Here is a tiny trained network, its code and every weight. The questions are about switching its units off for an input and a target symbol, where a switched-off unit gives its printed mean instead of its output.

import numpy as np


def w(rows, s, z=0):
    codes = np.array(rows[::2]) - 128.0
    scale = np.full(codes.shape[1], s)
    scale[-1] = z or s
    return codes * scale


def f(y):
    return y / 2 * (1 + np.tanh(0.7978845608 * (y + 0.044715 * y**3)))


def softmax(a):
    e = np.exp(a - a.max(-1, keepdims=True))
    return e / e.sum(-1, keepdims=True)


def log_softmax(a):
    a = a - a.max(-1, keepdims=True)
    return a - np.log(np.exp(a).sum(-1, keepdims=True))


def net(x, mask):
    ids = ['Λγδεζηψ'.index(c) for c in x.split()]
    T = len(ids)
    res = E[ids] + P[:T]
    u = 0
    for l in range(2):
        q, k, v = (res @ M[l].T for M in (Q, K, V))
        z = softmax(np.where(np.tri(T) > 0, q @ k.T / 2**0.5, -1e9)) @ v
        res = res + np.where(mask[u], z, O[l][:, -1]) @ O[l][:, :-1]
        u += 1
        y = f(res @ A[l][:, :-1].T + A[l][:, -1])
        res = res + np.where(mask[u : u + 4], y, B[l][:, -1]) @ B[l][:, :-1]
        u += 4
    return log_softmax(res[-1] @ U[:, :-1].T + U[:, -1])


Q, K, V, O, A, B = {}, {}, {}, {}, {}, {}
E = w([
[42,148,112,112,125,116],'Λ',
[44,141,141,176,101,157],'γ',
[92,157,51,54,180,122],'δ',
[26,46,72,74,38,70],'ε',
[1,196,103,141,183,140],'ζ',
[126,56,178,145,88,12],'η',
[200,131,217,55,178,225],'ψ',
],0.0098)
P = w([
[59,40,108,148,110,92],'0',
[128,104,77,53,123,87],'1',
[1,125,182,140,106,216],'2',
[116,155,138,221,111,48],'3',
[184,123,96,69,165,90],'4',
[20,159,187,180,118,215],'5',
[169,194,176,231,129,53],'6',
[228,118,126,93,196,101],'7',
[30,186,183,204,125,221],'8',
],0.01)
Q[0] = w([
[255,123,138,106,167,135],'L0H1',
[223,120,28,188,156,42],'L0H1',
],0.0066)
K[0] = w([
[110,86,123,99,50,211],'L0H1',
[2,105,6,72,81,133],'L0H1',
],0.0074)
V[0] = w([
[203,94,227,114,207,190],'L0H1',
[71,254,110,95,110,190],'L0H1',
],0.006)
O[0] = w([
[61,97,211,27,141,147,3],'L0H1',
[26,254,90,99,77,116,226],'L0H1',
],0.0066,0.0032)
A[0] = w([
[111,44,216,44,206,229,81],'L0N1',
[254,80,67,16,135,74,90],'L0N2',
[153,160,20,24,197,92,3],'L0N3',
[145,177,156,165,113,86,253],'L0N4',
],0.0074,0.0022)
B[0] = w([
[170,100,219,96,152,75,228],'L0N1',
[98,254,102,22,33,104,170],'L0N2',
[87,48,113,85,194,167,225],'L0N3',
[166,110,80,207,113,75,252],'L0N4',
],0.0087,0.0028)
Q[1] = w([
[226,33,209,20,132,2],'L1H1',
[31,121,33,126,184,48],'L1H1',
],0.0053)
K[1] = w([
[156,70,179,61,2,45],'L1H1',
[182,194,38,217,166,35],'L1H1',
],0.0067)
V[1] = w([
[255,136,117,117,114,186],'L1H1',
[154,120,166,90,94,69],'L1H1',
],0.0063)
O[1] = w([
[143,204,174,41,96,165,3],'L1H1',
[115,186,73,153,71,2,95],'L1H1',
],0.0076,0.0072)
A[1] = w([
[160,123,94,41,198,103,35],'L1N1',
[48,28,120,190,103,120,253],'L1N2',
[71,214,67,142,173,184,154],'L1N3',
[137,2,150,166,221,93,224],'L1N4',
],0.0076,0.0031)
B[1] = w([
[254,67,150,135,60,168,144],'L1N1',
[163,159,121,55,182,173,252],'L1N2',
[130,139,117,193,53,158,203],'L1N3',
[192,92,94,145,207,70,209],'L1N4',
],0.0094,0.012)
U = w([
[85,102,52,65,112,103,30],'Λ',
[192,2,80,141,65,187,58],'γ',
[129,222,78,164,117,34,250],'δ',
[190,201,95,40,154,153,62],'ε',
[78,162,102,107,127,210,236],'ζ',
[210,38,72,143,230,103,96],'η',
[40,149,156,48,223,75,108],'ψ',
],0.0067,0.0018)

Each question gives the input, a string of symbols that net reads in full, and the target symbol t.
The units are the heads (2 rows each of Q, K, V and O) and the neurons (one row each of A and B). Each row of codes is followed by its name. A weight is (code - 128) times the scale printed after its matrix; where a second scale follows, it is the last column's (O, A, B and U).
mask holds one flag per unit, layer by layer, with each layer's heads first. A switched-off unit (its flag False) gives its mean, the last column of its rows in O or B, instead of its output. The means were averaged over made-up inputs and are rounded, as every weight is.
A unit's drop is (log p(t) with every unit on - log p(t) with that unit switched off) / (log p(t) with every unit on - log p(t) with every unit switched off).
The circuit of an input: a set's keep is (log p(t) with only the set's units on - log p(t) with every unit switched off) / (log p(t) with every unit on - log p(t) with every unit switched off). Starting from all 10 units, units are removed one at a time, each time the one whose removal leaves the highest keep (on an exact tie, the one counted first), for as long as the keep stays at least 0.8.
units of the circuit, in order: the units of the circuit, biggest drop first
top k neurons: the k neurons with the biggest drops, biggest first
top k neurons in layer l: the k neurons of layer l with the biggest drops, biggest first
drop when u is switched off: that unit's drop, to one decimal
input δ γ ζ ζ ε ζ Λ γ ψ, target ψ: units of the circuit, in order : [L0N1; L0H1; L1N3]
input Λ Λ Λ ζ δ, target γ: units of the circuit, in order : [L0N2; L1N1; L0N3; L1N2]
input ζ η δ, target η: units of the circuit, in order : [L0H1; L1N4]
input δ ζ ψ ψ, target δ: units of the circuit, in order : [L1H1; L0N1; L0H1; L1N2]
input ψ ζ η, target ψ: top 3 neurons : [L0N1; L1N3; L1N1]
input ζ γ ζ ψ ψ ψ ζ ψ ζ, target ψ: units of the circuit, in order : [L0H1; L0N1]
input Λ ζ ψ ε δ, target γ: top 2 neurons in layer 1 : [L1N1; L1N2]
input η Λ Λ ψ δ ζ, target ψ: units of the circuit, in order : [L0H1; L0N1; L1N1]
input ζ ψ ζ Λ Λ ψ ζ η γ, target η: units of the circuit, in order : [L0H1; L1N4; L1H1]
input ψ ζ ζ Λ δ ζ ζ ψ γ, target ψ: units of the circuit, in order : [L0H1; L0N1; L1N3]
input ψ δ ζ δ η ζ, target η: units of the circuit, in order : [L0H1; L1N4]
input ζ ζ γ δ ζ ζ Λ η ζ, target η: top 3 neurons : [L1N4; L0N1; L0N2]
input ζ ζ Λ ε ψ, target ε: top 3 neurons : [L0N2; L0N1; L1N1]
input δ ψ η, target ψ: top neuron : [L1N3]
input ζ ζ ζ ζ Λ ζ ψ ψ γ, target ψ: top neuron : [L0N1]
input γ ψ ζ ψ, target δ: top 2 neurons : [L0N1; L1N2]
input Λ ε ζ ε η Λ, target η: top 2 neurons : [L1N4; L0N2]
input ψ δ Λ η Λ ε, target η: top 2 neurons in layer 1 : [L1N4; L1N3]
input γ ψ ζ η ε, target Λ: top 2 neurons in layer 0 : [L0N2; L0N3]
input ψ ζ Λ, target ψ: top 2 neurons in layer 1 : [L1N3; L1N1]
input ψ ψ Λ Λ ε, target Λ: top 3 neurons in layer 1 : [L1N4; L1N2; L1N3]
input δ ζ ζ δ ψ ε, target ψ: top 2 neurons in layer 0 : [L0N1; L0N4]
input ζ ψ ζ δ ζ Λ ψ δ Λ, target ψ: drop when L0H1 is switched off : 1.6
input Λ ζ ζ η ζ ζ η ζ η, target η: drop when L0N3 is switched off : 0.0
input Λ ζ ζ ε ζ ζ η ζ Λ, target η: drop when L1N4 is switched off : 0.3
input ε ζ ψ ψ ζ δ, target ψ: drop when L0H1 is switched off : 1.4
